Below are the code and all the weights of a small trained network. Each question names an input and a target symbol and asks about switching units off, where a switched-off unit gives its printed mean instead of its output.

import numpy as np


def w(rows, s, z=0):
    codes = np.array(rows[::2]) - 128.0
    scale = np.full(codes.shape[1], s)
    scale[-1] = z or s
    return codes * scale


def f(y):
    return y / 2 * (1 + np.tanh(0.7978845608 * (y + 0.044715 * y**3)))


def softmax(a):
    e = np.exp(a - a.max(-1, keepdims=True))
    return e / e.sum(-1, keepdims=True)


def log_softmax(a):
    a = a - a.max(-1, keepdims=True)
    return a - np.log(np.exp(a).sum(-1, keepdims=True))


def net(x, mask):
    ids = ['ΞΩθλμπσ'.index(c) for c in x.split()]
    T = len(ids)
    res = E[ids] + P[:T]
    u = 0
    for l in range(3):
        r = res
        for j in range(3):
            rows = slice(3 * j, 3 * j + 3)
            q, k, v = (r @ M[l][rows].T for M in (Q, K, V))
            z = softmax(np.where(np.tri(T) > 0, q @ k.T / 3**0.5, -1e9)) @ v
            o = O[l][rows]
            res = res + np.where(mask[u + j], z, o[:, -1]) @ o[:, :-1]
        u += 3
        y = f(res @ A[l][:, :-1].T + A[l][:, -1])
        res = res + np.where(mask[u : u + 4], y, B[l][:, -1]) @ B[l][:, :-1]
        u += 4
    return log_softmax(res[-1] @ U[:, :-1].T + U[:, -1])


Q, K, V, O, A, B = {}, {}, {}, {}, {}, {}
E = w([
[70,112,93,19],'Ξ',
[41,117,131,93],'Ω',
[181,115,116,110],'θ',
[103,130,160,181],'λ',
[8,108,108,150],'μ',
[161,203,188,104],'π',
[101,217,211,154],'σ',
],0.014)
P = w([
[76,3,185,154],'0',
[75,145,37,81],'1',
[87,128,74,93],'2',
[84,157,77,105],'3',
[108,126,87,138],'4',
[127,103,88,180],'5',
],0.0053)
Q[0] = w([
[255,32,142,209],'0.h1',
[6,198,137,110],'0.h1',
[237,159,201,10],'0.h1',
[218,126,173,195],'0.h2',
[250,161,150,168],'0.h2',
[46,92,56,74],'0.h2',
[173,121,193,177],'0.h3',
[83,44,102,90],'0.h3',
[243,44,207,107],'0.h3',
],0.0063)
K[0] = w([
[219,148,107,180],'0.h1',
[30,123,160,78],'0.h1',
[254,108,88,102],'0.h1',
[95,213,84,81],'0.h2',
[128,197,66,61],'0.h2',
[114,55,165,147],'0.h2',
[116,188,161,128],'0.h3',
[44,45,94,142],'0.h3',
[80,212,101,160],'0.h3',
],0.0083)
V[0] = w([
[65,190,103,166],'0.h1',
[150,98,141,109],'0.h1',
[101,149,253,130],'0.h1',
[175,84,205,94],'0.h2',
[151,17,154,225],'0.h2',
[136,128,230,114],'0.h2',
[181,110,177,71],'0.h3',
[133,112,78,104],'0.h3',
[82,123,101,114],'0.h3',
],0.0075)
O[0] = w([
[112,75,139,185,147],'0.h1',
[137,157,100,125,142],'0.h1',
[130,95,95,232,85],'0.h1',
[181,193,173,213,195],'0.h2',
[115,118,254,105,122],'0.h2',
[155,116,151,244,179],'0.h2',
[197,111,107,155,170],'0.h3',
[131,118,115,27,194],'0.h3',
[104,96,114,113,248],'0.h3',
],0.0076,0.0012)
A[0] = w([
[138,224,173,128,253],'0.n1',
[3,99,49,131,227],'0.n2',
[126,159,115,91,31],'0.n3',
[79,103,206,13,205],'0.n4',
],0.0068,0.0043)
B[0] = w([
[183,119,120,212,204],'0.n1',
[188,34,255,67,254],'0.n2',
[60,177,139,210,112],'0.n3',
[197,102,168,209,242],'0.n4',
],0.0074,0.0053)
Q[1] = w([
[109,73,98,111],'1.h1',
[93,201,174,176],'1.h1',
[70,137,167,145],'1.h1',
[7,130,101,82],'1.h2',
[87,147,196,109],'1.h2',
[193,144,184,137],'1.h2',
[112,142,99,119],'1.h3',
[228,106,191,115],'1.h3',
[189,74,88,174],'1.h3',
],0.013)
K[1] = w([
[179,61,106,62],'1.h1',
[70,205,145,221],'1.h1',
[1,97,149,202],'1.h1',
[57,239,113,96],'1.h2',
[156,34,25,90],'1.h2',
[113,6,185,86],'1.h2',
[113,77,58,111],'1.h3',
[233,96,211,173],'1.h3',
[102,108,214,218],'1.h3',
],0.0087)
V[1] = w([
[78,56,111,92],'1.h1',
[153,195,143,108],'1.h1',
[75,90,55,150],'1.h1',
[96,138,147,120],'1.h2',
[98,54,91,177],'1.h2',
[87,139,121,161],'1.h2',
[34,48,216,100],'1.h3',
[94,72,78,160],'1.h3',
[147,100,97,2],'1.h3',
],0.0058)
O[1] = w([
[96,42,136,120,136],'1.h1',
[161,139,57,175,104],'1.h1',
[96,169,207,73,53],'1.h1',
[146,54,81,195,124],'1.h2',
[125,153,68,116,155],'1.h2',
[82,156,160,121,81],'1.h2',
[55,101,3,124,255],'1.h3',
[135,160,43,35,109],'1.h3',
[139,45,126,183,57],'1.h3',
],0.0059,0.0052)
A[1] = w([
[60,182,182,130,56],'1.n1',
[140,181,18,254,105],'1.n2',
[67,103,169,26,2],'1.n3',
[48,108,201,200,98],'1.n4',
],0.0067,0.0051)
B[1] = w([
[159,186,153,2,98],'1.n1',
[145,92,215,6,253],'1.n2',
[119,138,180,194,177],'1.n3',
[117,139,46,165,189],'1.n4',
],0.0084,0.0028)
Q[2] = w([
[154,58,124,79],'2.h1',
[131,133,195,91],'2.h1',
[160,134,22,196],'2.h1',
[96,101,146,172],'2.h2',
[61,68,82,176],'2.h2',
[216,94,82,114],'2.h2',
[204,171,107,130],'2.h3',
[109,254,54,122],'2.h3',
[223,122,125,202],'2.h3',
],0.0086)
K[2] = w([
[2,109,168,112],'2.h1',
[114,107,119,91],'2.h1',
[220,136,106,212],'2.h1',
[75,44,135,125],'2.h2',
[92,122,105,36],'2.h2',
[226,136,132,98],'2.h2',
[34,138,147,39],'2.h3',
[58,212,143,100],'2.h3',
[87,114,156,99],'2.h3',
],0.0097)
V[2] = w([
[130,100,145,172],'2.h1',
[97,130,170,11],'2.h1',
[134,184,90,140],'2.h1',
[167,138,108,83],'2.h2',
[91,125,130,124],'2.h2',
[166,128,153,178],'2.h2',
[197,172,108,149],'2.h3',
[87,102,86,107],'2.h3',
[182,102,87,166],'2.h3',
],0.011)
O[2] = w([
[136,224,83,63,200],'2.h1',
[223,139,198,244,128],'2.h1',
[80,42,84,253,1],'2.h1',
[131,66,144,209,132],'2.h2',
[87,173,149,51,106],'2.h2',
[241,85,25,156,170],'2.h2',
[67,137,82,32,102],'2.h3',
[127,81,223,156,111],'2.h3',
[117,68,142,4,175],'2.h3',
],0.0057,0.0074)
A[2] = w([
[189,153,96,163,47],'2.n1',
[80,142,255,153,222],'2.n2',
[211,132,38,184,75],'2.n3',
[60,66,218,239,2],'2.n4',
],0.0072,0.007)
B[2] = w([
[134,151,230,2,131],'2.n1',
[30,143,125,196,255],'2.n2',
[128,229,174,34,192],'2.n3',
[43,244,152,14,131],'2.n4',
],0.0076,0.0049)
U = w([
[162,80,193,151,99],'Ξ',
[68,122,117,142,113],'Ω',
[129,128,30,101,254],'θ',
[33,103,2,211,250],'λ',
[43,169,143,79,17],'μ',
[151,208,169,113,4],'π',
[106,221,122,196,168],'σ',
],0.0086,0.0063)

Each question gives the input, a string of symbols that net reads in full, and the target symbol t.
The units are the heads (3 rows each of Q, K, V and O) and the neurons (one row each of A and B). Each row of codes is followed by its name. A weight is (code - 128) times the scale printed after its matrix; where a second scale follows, it is the last column's (O, A, B and U).
mask holds one flag per unit, layer by layer, with each layer's heads first. A switched-off unit (its flag False) gives its mean, the last column of its rows in O or B, instead of its output. The means were averaged over made-up inputs and are rounded, as every weight is.
A unit's drop is (log p(t) with every unit on - log p(t) with that unit switched off) / (log p(t) with every unit on - log p(t) with every unit switched off).
The circuit of an input: a set's keep is (log p(t) with only the set's units on - log p(t) with every unit switched off) / (log p(t) with every unit on - log p(t) with every unit switched off). Starting from the 12 units with the biggest drops (on a tie, the unit counted first), units are removed one at a time, each time the one whose removal leaves the highest keep (on an exact tie, the one counted first), for as long as the keep stays at least 0.8.
units of the circuit, in order: the units of the circuit, biggest drop first
most important unit: the unit with the biggest drop
top k neurons: the k neurons with the biggest drops, biggest first
top k neurons in layer l: the k neurons of layer l with the biggest drops, biggest first
heads that matter: for each layer, one digit per head in row order, 1 if its drop is at least 0.15 and else 0, layers parted by /
input π θ σ μ θ, target π: top 3 neurons	2.n3; 0.n1; 2.n1
input σ Ξ θ Ξ, target Ξ: heads that matter	000 / 000 / 100
input Ξ μ λ μ, target μ: most important unit	2.h2
input λ π θ θ θ θ, target λ: units of the circuit, in order	2.h1; 0.n2
input Ξ Ξ μ λ Ω, target Ξ: units of the circuit, in order	0.n2; 2.h1
input λ μ θ λ λ θ, target λ: units of the circuit, in order	1.h3; 0.h2; 2.h1; 1.n2
input Ξ θ Ξ θ, target Ξ: top 2 neurons	1.n4; 0.n1
input σ π σ, target σ: top 3 neurons	1.n2; 0.n2; 0.n4
input Ξ θ θ θ, target Ξ: units of the circuit, in order	2.h3; 1.h3
input μ θ Ω π λ Ξ, target μ: top 2 neurons in layer 1	1.n3; 1.n4
input Ξ θ Ω, target Ξ: heads that matter	000 / 000 / 101
input σ μ λ, target σ: heads that matter	111 / 101 / 101
input μ λ λ θ Ω, target μ: units of the circuit, in order	2.h2; 0.h3; 1.h1
input σ θ θ, target σ: top 2 neurons	0.n2; 1.n2
input σ θ σ λ, target λ: units of the circuit, in order	2.h1; 0.h1
input Ξ Ξ θ σ, target Ξ: top 3 neurons	1.n2; 0.n1; 0.n2
input λ Ω π Ω, target λ: units of the circuit, in order	1.n2; 2.h1
input θ σ θ θ λ λ, target λ: units of the circuit, in order	2.h1; 0.n2
input Ξ θ Ξ μ, target Ξ: units of the circuit, in order	0.n2
input μ λ λ σ, target μ: top 2 neurons	1.n2; 0.n2
input Ξ λ θ μ, target Ξ: top 2 neurons in layer 0	0.n2; 0.n4
input μ μ θ λ, target μ: heads that matter	111 / 101 / 010
input θ θ θ θ σ, target θ: top 2 neurons	1.n2; 2.n2
input π θ θ Ξ θ, target π: top 4 neurons	2.n3; 2.n1; 0.n1; 1.n4
